Below is a small trained network, with its code and all its weights. Each question gives an input and a class and asks what happens when units are switched off, that is, made to give their printed mean instead of their output.

import numpy as np


def w(rows, s, z=0):
    codes = np.array(rows[::2]) - 128.0
    scale = np.full(codes.shape[1], s)
    scale[-1] = z or s
    return codes * scale


def norm(h):
    return h / np.sqrt((h * h).mean(-1, keepdims=True) + 1e-5)


def f(y):
    return np.maximum(y, 0)


def log_softmax(a):
    a = a - a.max(-1, keepdims=True)
    return a - np.log(np.exp(a).sum(-1, keepdims=True))


def net(x, mask):
    res = np.array(x, float).reshape(1, 5) / 4 @ E
    u = 0
    for l in range(3):
        y = f(norm(res) @ A[l][:, :-1].T + A[l][:, -1])
        res = res + np.where(mask[u : u + 4], y, B[l][:, -1]) @ B[l][:, :-1]
        u += 4
    return log_softmax(norm(res)[-1] @ U[:, :-1].T + U[:, -1])


A, B = {}, {}
E = w([
[1,99,157,120,58,129,90,191],'x0',
[129,116,111,73,85,115,122,99],'x1',
[152,173,134,172,57,218,191,103],'x2',
[132,135,139,111,118,123,126,136],'x3',
[129,146,93,86,213,245,74,77],'x4',
],0.0089)
A[0] = w([
[173,123,109,137,189,23,226,84,170],'L0N0',
[115,103,140,79,179,139,115,98,5],'L0N1',
[191,146,143,107,172,47,102,39,97],'L0N2',
[189,155,91,144,93,113,254,150,87],'L0N3',
],0.0092,0.003)
B[0] = w([
[153,193,147,11,48,72,75,210,254],'L0N0',
[168,63,103,188,163,162,103,170,170],'L0N1',
[111,213,113,198,175,100,137,182,221],'L0N2',
[214,67,178,136,115,187,2,112,224],'L0N3',
],0.009,0.0069)
A[1] = w([
[107,207,128,116,79,215,184,117,102],'L1N0',
[76,168,111,43,175,236,87,148,51],'L1N1',
[61,142,171,170,4,235,167,98,4],'L1N2',
[13,111,163,84,124,179,62,155,85],'L1N3',
],0.013,0.0018)
B[1] = w([
[148,236,89,159,134,149,248,84,186],'L1N0',
[120,107,105,98,192,228,116,97,250],'L1N1',
[188,232,134,91,143,25,77,224,238],'L1N2',
[88,20,115,123,149,120,130,154,255],'L1N3',
],0.012,0.0098)
A[2] = w([
[34,36,151,172,67,69,154,111,149],'L2N0',
[43,79,116,128,169,236,105,89,73],'L2N1',
[247,189,158,171,28,229,191,47,214],'L2N2',
[137,179,69,83,229,193,117,102,5],'L2N3',
],0.015,0.0019)
B[2] = w([
[90,129,166,184,104,171,208,99,171],'L2N0',
[195,105,144,112,102,97,35,150,212],'L2N1',
[95,8,126,135,150,125,66,27,201],'L2N2',
[83,195,104,143,123,145,245,133,247],'L2N3',
],0.017,0.015)
U = w([
[164,204,163,119,85,37,94,179,191],'0',
[160,54,140,112,133,146,44,120,252],'1',
[133,224,79,114,174,154,186,170,103],'2',
[123,148,98,141,159,146,154,6,8],'3',
[78,80,191,165,86,114,174,162,25],'4',
],0.016,0.0026)

Each question gives the input, the list of numbers given to net, and the class t.
The units are the neurons (one row each of A and B). Each row of codes is followed by its name. A weight is (code - 128) times the scale printed after its matrix; where a second scale follows, it is the last column's (A, B and U).
mask holds one flag per neuron, layer by layer. A switched-off neuron (its flag False) gives its mean, the last column of its row in B, instead of its output. The means were averaged over made-up inputs and are rounded, as every weight is.
A unit's drop is (log p(t) with every unit on - log p(t) with that unit switched off) / (log p(t) with every unit on - log p(t) with every unit switched off).
The circuit of an input: a set's keep is (log p(t) with only the set's units on - log p(t) with every unit switched off) / (log p(t) with every unit on - log p(t) with every unit switched off). Starting from all 12 units, units are removed one at a time, each time the one whose removal leaves the highest keep (on an exact tie, the one counted first), for as long as the keep stays at least 0.8.
units of the circuit, in order: the units of the circuit, biggest drop first
most important unit: the unit with the biggest drop
k most important neurons: the k neurons with the biggest drops, biggest first
k most important neurons of layer l: the k neurons of layer l with the biggest drops, biggest first
drop of u: that unit's drop, to one decimal
input [7,4,3,4,-6], class 0: units of the circuit, in order	(L1N2)
input [2,-5,-4,6,0], class 4: 3 most important neurons	(L2N0; L1N1; L0N3)
input [0,2,-7,-3,7], class 2: 3 most important neurons	(L2N3; L2N2; L0N3)
input [-7,-6,5,3,4], class 3: units of the circuit, in order	(L2N2; L2N3)
input [-7,-3,1,-3,-5], class 1: 4 most important neurons	(L0N3; L1N2; L2N3; L1N3)
input [5,7,1,4,4], class 2: 2 most important neurons	(L1N2; L0N3)
input [4,5,-1,-6,0], class 4: 3 most important neurons	(L1N3; L2N0; L0N3)
input [0,-4,6,0,2], class 3: 2 most important neurons	(L2N2; L1N0)
input [1,-4,-7,5,-3], class 4: units of the circuit, in order	(L1N2; L1N1)
input [8,3,8,1,2], class 2: 4 most important neurons	(L1N2; L1N0; L2N1; L1N1)
input [-5,6,0,-4,-2], class 0: 2 most important neurons	(L0N0; L0N2)
input [-2,-7,8,8,1], class 3: units of the circuit, in order	(L2N2; L1N0)
input [4,-5,7,3,-3], class 0: 2 most important neurons	(L1N2; L2N3)
input [7,1,5,-6,1], class 2: most important neuron of layer 2	(L2N1)
input [-3,-3,5,6,2], class 3: 3 most important neurons	(L2N2; L2N3; L2N1)
input [-1,3,-3,1,7], class 2: 2 most important neurons	(L2N3; L2N2)
input [-4,0,2,-1,-3], class 1: 2 most important neurons	(L0N3; L1N2)
input [4,5,-2,-3,0], class 4: 2 most important neurons of layer 0	(L0N3; L0N0)
input [-7,4,2,7,0], class 1: 3 most important neurons of layer 1	(L1N2; L1N1; L1N0)
input [-6,-3,7,1,-2], class 1: most important unit	L0N3
input [-6,-3,4,4,3], class 3: 2 most important neurons of layer 2	(L2N2; L2N3)
input [7,5,5,5,-3], class 0: drop of L0N2	0.0
input [8,-1,2,-7,8], class 2: drop of L2N2	0.2
input [6,7,-6,-8,-2], class 4: drop of L1N1	0.2
